Here is a tiny trained network, its code and every weight. The questions are about switching its units off for an input and a target symbol, where a switched-off unit gives its printed mean instead of its output.

import numpy as np


def w(rows, s, z=0):
    codes = np.array(rows[::2]) - 128.0
    scale = np.full(codes.shape[1], s)
    scale[-1] = z or s
    return codes * scale


def f(y):
    return y / 2 * (1 + np.tanh(0.7978845608 * (y + 0.044715 * y**3)))


def softmax(a):
    e = np.exp(a - a.max(-1, keepdims=True))
    return e / e.sum(-1, keepdims=True)


def log_softmax(a):
    a = a - a.max(-1, keepdims=True)
    return a - np.log(np.exp(a).sum(-1, keepdims=True))


def net(x, mask):
    ids = ['Ξγεπσω'.index(c) for c in x.split()]
    T = len(ids)
    res = E[ids] + P[:T]
    u = 0
    for l in range(3):
        r = res
        for j in range(3):
            rows = slice(2 * j, 2 * j + 2)
            q, k, v = (r @ M[l][rows].T for M in (Q, K, V))
            z = softmax(np.where(np.tri(T) > 0, q @ k.T / 2**0.5, -1e9)) @ v
            o = O[l][rows]
            res = res + np.where(mask[u + j], z, o[:, -1]) @ o[:, :-1]
        u += 3
        y = f(res @ A[l][:, :-1].T + A[l][:, -1])
        res = res + np.where(mask[u : u + 8], y, B[l][:, -1]) @ B[l][:, :-1]
        u += 8
    return log_softmax(res[-1] @ U[:, :-1].T + U[:, -1])


Q, K, V, O, A, B = {}, {}, {}, {}, {}, {}
E = w([
[172,51,226],'Ξ',
[79,159,151],'γ',
[112,179,159],'ε',
[4,89,70],'π',
[211,68,65],'σ',
[161,173,152],'ω',
],0.019)
P = w([
[114,251,28],'0',
[147,14,93],'1',
[129,59,168],'2',
[137,86,202],'3',
[140,103,222],'4',
[127,117,243],'5',
[108,128,246],'6',
[93,138,255],'7',
],0.0073)
Q[0] = w([
[81,235,119],'0.h0',
[137,168,142],'0.h0',
[89,156,214],'0.h1',
[169,128,157],'0.h1',
[106,150,117],'0.h2',
[122,247,11],'0.h2',
],0.013)
K[0] = w([
[142,51,195],'0.h0',
[94,89,138],'0.h0',
[73,171,124],'0.h1',
[141,218,190],'0.h1',
[47,118,153],'0.h2',
[108,253,62],'0.h2',
],0.012)
V[0] = w([
[108,205,91],'0.h0',
[177,174,141],'0.h0',
[1,119,137],'0.h1',
[115,109,171],'0.h1',
[49,103,170],'0.h2',
[120,131,21],'0.h2',
],0.0082)
O[0] = w([
[2,179,165,155],'0.h0',
[118,136,68,133],'0.h0',
[197,117,172,193],'0.h1',
[111,92,94,132],'0.h1',
[113,123,135,158],'0.h2',
[168,200,195,2],'0.h2',
],0.0087,0.0041)
A[0] = w([
[179,117,31,74],'0.n0',
[204,145,133,158],'0.n1',
[143,183,96,86],'0.n2',
[88,66,110,32],'0.n3',
[254,179,225,156],'0.n4',
[45,51,158,79],'0.n5',
[196,33,118,101],'0.n6',
[117,46,33,6],'0.n7',
],0.0076,0.011)
B[0] = w([
[13,185,219,130],'0.n0',
[116,129,82,180],'0.n1',
[204,131,191,105],'0.n2',
[193,160,100,121],'0.n3',
[2,78,49,254],'0.n4',
[218,154,117,227],'0.n5',
[183,67,204,236],'0.n6',
[235,152,210,140],'0.n7',
],0.0072,0.004)
Q[1] = w([
[153,93,163],'1.h0',
[116,5,99],'1.h0',
[100,82,139],'1.h1',
[110,203,174],'1.h1',
[18,120,108],'1.h2',
[96,174,140],'1.h2',
],0.011)
K[1] = w([
[154,138,205],'1.h0',
[139,191,130],'1.h0',
[105,119,250],'1.h1',
[139,181,65],'1.h1',
[86,163,177],'1.h2',
[168,133,40],'1.h2',
],0.012)
V[1] = w([
[101,57,2],'1.h0',
[192,237,60],'1.h0',
[13,199,91],'1.h1',
[208,181,138],'1.h1',
[123,153,106],'1.h2',
[176,88,206],'1.h2',
],0.0097)
O[1] = w([
[152,187,193,67],'1.h0',
[1,114,154,191],'1.h0',
[77,129,41,1],'1.h1',
[82,124,145,57],'1.h1',
[125,97,152,105],'1.h2',
[64,207,42,174],'1.h2',
],0.0085,0.0075)
A[1] = w([
[190,195,166,32],'1.n0',
[198,104,27,35],'1.n1',
[196,64,107,135],'1.n2',
[185,99,151,166],'1.n3',
[140,111,155,71],'1.n4',
[164,73,2,112],'1.n5',
[159,95,61,255],'1.n6',
[150,119,23,60],'1.n7',
],0.01,0.009)
B[1] = w([
[12,1,210,151],'1.n0',
[63,67,45,133],'1.n1',
[103,167,55,202],'1.n2',
[191,139,91,209],'1.n3',
[135,150,112,128],'1.n4',
[74,72,227,180],'1.n5',
[177,220,149,255],'1.n6',
[59,61,177,132],'1.n7',
],0.0087,0.0086)
Q[2] = w([
[75,206,197],'2.h0',
[137,94,31],'2.h0',
[116,97,72],'2.h1',
[77,63,1],'2.h1',
[61,86,18],'2.h2',
[67,53,138],'2.h2',
],0.0099)
K[2] = w([
[194,126,182],'2.h0',
[98,159,124],'2.h0',
[126,111,136],'2.h1',
[127,50,151],'2.h1',
[175,137,131],'2.h2',
[125,8,80],'2.h2',
],0.018)
V[2] = w([
[137,208,82],'2.h0',
[254,79,203],'2.h0',
[172,155,206],'2.h1',
[125,143,151],'2.h1',
[178,66,113],'2.h2',
[166,101,194],'2.h2',
],0.0099)
O[2] = w([
[44,161,146,104],'2.h0',
[144,41,3,7],'2.h0',
[10,145,111,79],'2.h1',
[97,139,221,128],'2.h1',
[44,173,206,83],'2.h2',
[89,246,96,99],'2.h2',
],0.0055,0.011)
A[2] = w([
[253,156,40,173],'2.n0',
[91,156,211,126],'2.n1',
[155,128,104,13],'2.n2',
[68,206,154,179],'2.n3',
[109,185,26,92],'2.n4',
[128,147,200,1],'2.n5',
[78,215,95,133],'2.n6',
[183,221,73,9],'2.n7',
],0.012,0.0088)
B[2] = w([
[81,173,164,228],'2.n0',
[124,75,68,248],'2.n1',
[118,105,136,123],'2.n2',
[119,81,137,211],'2.n3',
[183,166,82,142],'2.n4',
[167,189,7,165],'2.n5',
[131,131,165,139],'2.n6',
[109,55,130,139],'2.n7',
],0.012)
U = w([
[126,202,101,253],'Ξ',
[201,105,159,231],'γ',
[115,191,190,40],'ε',
[253,142,84,47],'π',
[32,106,117,175],'σ',
[185,112,34,10],'ω',
],0.011,0.0057)

Each question gives the input, a string of symbols that net reads in full, and the target symbol t.
The units are the heads (2 rows each of Q, K, V and O) and the neurons (one row each of A and B). Each row of codes is followed by its name. A weight is (code - 128) times the scale printed after its matrix; where a second scale follows, it is the last column's (O, A, B and U).
mask holds one flag per unit, layer by layer, with each layer's heads first. A switched-off unit (its flag False) gives its mean, the last column of its rows in O or B, instead of its output. The means were averaged over made-up inputs and are rounded, as every weight is.
A unit's drop is (log p(t) with every unit on - log p(t) with that unit switched off) / (log p(t) with every unit on - log p(t) with every unit switched off).
The circuit of an input: a set's keep is (log p(t) with only the set's units on - log p(t) with every unit switched off) / (log p(t) with every unit on - log p(t) with every unit switched off). Starting from the 12 units with the biggest drops (on a tie, the unit counted first), units are removed one at a time, each time the one whose removal leaves the highest keep (on an exact tie, the one counted first), for as long as the keep stays at least 0.8.
circuit, biggest first: the units of the circuit, biggest drop first
top k neurons: the k neurons with the biggest drops, biggest first
k most important neurons of layer l: the k neurons of layer l with the biggest drops, biggest first
input ε π σ Ξ σ ε, target ω: top 4 neurons	[2.n5, 0.n4, 0.n5, 2.n1]
input ε Ξ γ γ σ σ π π, target ω: circuit, biggest first	[1.h1, 2.h0]
input π π γ γ ω σ σ π, target Ξ: circuit, biggest first	[1.h0]
input π σ ω, target σ: circuit, biggest first	[0.h2, 0.n4, 1.h1]
input γ σ ω γ, target γ: circuit, biggest first	[1.h2, 0.h0]
input π ω Ξ σ γ, target ε: top 4 neurons	[0.n5, 2.n0, 1.n2, 1.n6]
input ω γ σ ε Ξ, target σ: circuit, biggest first	[1.h0, 0.h2]
input π ω ε Ξ σ ω, target ε: circuit, biggest first	[2.n0, 1.h0, 2.n1]
input π π Ξ, target ε: top 4 neurons	[0.n5, 2.n0, 1.n2, 1.n5]
input ω γ π Ξ ε ω, target σ: circuit, biggest first	[1.h0, 0.h0, 0.n4]
input σ γ σ π π σ ε, target σ: circuit, biggest first	[0.n4, 0.h2, 1.n6]
input γ π π γ Ξ ω, target π: 2 most important neurons of layer 1	[1.n3, 1.n6]
input ε σ γ γ ω ω Ξ, target ω: top 2 neurons	[2.n5, 2.n1]
input ω ω γ σ ε π π Ξ, target σ: circuit, biggest first	[0.h2]
input π Ξ ω σ ε, target ε: 3 most important neurons of layer 0	[0.n5, 0.n6, 0.n4]
input Ξ ω σ π ω, target Ξ: top 2 neurons	[2.n0, 2.n4]
input Ξ σ Ξ ε Ξ, target Ξ: top 2 neurons	[1.n3, 2.n0]
input ε σ γ π ε ε Ξ σ, target ω: top 3 neurons	[2.n5, 0.n5, 2.n1]
input ε π σ π, target γ: 2 most important neurons of layer 2	[2.n0, 2.n5]
input ε π ω ω σ Ξ, target ω: top 4 neurons	[2.n5, 1.n6, 2.n1, 0.n5]
input ε π σ Ξ γ σ ω, target ω: circuit, biggest first	[2.h0]
input Ξ Ξ ε ω σ Ξ, target Ξ: top 3 neurons	[2.n0, 1.n3, 1.n2]
input γ π π σ σ Ξ, target π: top 2 neurons	[1.n6, 0.n5]
input ε π σ Ξ γ ε, target ω: top 3 neurons	[2.n5, 0.n4, 0.n5]
